Below are the code and all the weights of a small trained network. Each question names an input and a class and asks about switching units off, where a switched-off unit gives its printed mean instead of its output.

import numpy as np


def w(rows, s, z=0):
    codes = np.array(rows[::2]) - 128.0
    scale = np.full(codes.shape[1], s)
    scale[-1] = z or s
    return codes * scale


def norm(h):
    return h / np.sqrt((h * h).mean(-1, keepdims=True) + 1e-5)


def f(y):
    return np.maximum(y, 0)


def log_softmax(a):
    a = a - a.max(-1, keepdims=True)
    return a - np.log(np.exp(a).sum(-1, keepdims=True))


def net(x, mask):
    res = np.array(x, float).reshape(1, 8) / 4 @ E
    u = 0
    for l in range(2):
        y = f(norm(res) @ A[l][:, :-1].T + A[l][:, -1])
        res = res + np.where(mask[u : u + 5], y, B[l][:, -1]) @ B[l][:, :-1]
        u += 5
    return log_softmax(norm(res)[-1] @ U[:, :-1].T + U[:, -1])


A, B = {}, {}
E = w([
[127,129,122,129],'x0',
[128,128,127,130],'x1',
[128,128,126,133],'x2',
[112,5,89,113],'x3',
[128,128,128,131],'x4',
[128,128,129,122],'x5',
[127,130,121,137],'x6',
[224,139,82,111],'x7',
],0.013)
A[0] = w([
[73,95,138,133,34],'0.n0',
[143,91,117,120,58],'0.n1',
[148,38,110,124,51],'0.n2',
[129,72,111,125,63],'0.n3',
[252,57,100,122,2],'0.n4',
],0.028,0.0056)
B[0] = w([
[73,180,108,125,186],'0.n0',
[155,62,151,107,165],'0.n1',
[196,55,165,162,227],'0.n2',
[159,73,170,136,190],'0.n3',
[64,251,79,113,248],'0.n4',
],0.031,0.016)
A[1] = w([
[70,166,161,85,28],'1.n0',
[1,64,142,128,29],'1.n1',
[188,191,152,180,8],'1.n2',
[88,103,76,154,121],'1.n3',
[145,146,129,146,101],'1.n4',
],0.025,0.0017)
B[1] = w([
[172,56,125,143,250],'1.n0',
[123,253,58,84,216],'1.n1',
[109,54,167,131,254],'1.n2',
[142,141,195,156,152],'1.n3',
[110,94,122,122,165],'1.n4',
],0.021,0.011)
U = w([
[163,55,153,202,2],'0',
[72,253,48,149,254],'1',
],0.012,8.9e-05)

Each question gives the input, the list of numbers given to net, and the class t.
The units are the neurons (one row each of A and B). Each row of codes is followed by its name. A weight is (code - 128) times the scale printed after its matrix; where a second scale follows, it is the last column's (A, B and U).
mask holds one flag per neuron, layer by layer. A switched-off neuron (its flag False) gives its mean, the last column of its row in B, instead of its output. The means were averaged over made-up inputs and are rounded, as every weight is.
A unit's drop is (log p(t) with every unit on - log p(t) with that unit switched off) / (log p(t) with every unit on - log p(t) with every unit switched off).
top k neurons: the k neurons with the biggest drops, biggest first
drop of u: that unit's drop, to one decimal
input [-1,-5,8,-8,6,4,-4,-3], class 0: top neuron : 0.n4
input [-5,-7,7,4,1,5,-1,-5], class 1: top 3 neurons : 0.n0, 1.n1, 1.n0
input [-5,-3,-5,1,1,3,7,1], class 0: top 2 neurons : 0.n2, 0.n3
input [3,3,3,0,4,5,-3,0], class 0: top 2 neurons : 0.n0, 1.n1
input [7,3,-3,4,-4,6,-1,-5], class 1: top 2 neurons : 0.n0, 1.n1
input [-4,-2,-2,-4,3,-2,4,-3], class 0: top 2 neurons : 0.n4, 0.n0
input [1,-2,1,3,0,1,5,-4], class 1: top 2 neurons : 0.n0, 1.n1
input [-1,-2,-8,-7,8,8,-3,-6], class 0: top 2 neurons : 0.n4, 0.n0
input [1,0,6,-5,-6,-4,1,-4], class 0: top 2 neurons : 0.n4, 0.n0
input [-5,2,3,-8,-2,0,-1,-1], class 0: drop of 0.n4 : 1.6
input [-7,-8,-3,-8,8,0,-4,-3], class 0: drop of 0.n4 : 1.6
input [3,0,4,-5,5,0,-2,-2], class 0: drop of 0.n4 : 1.6
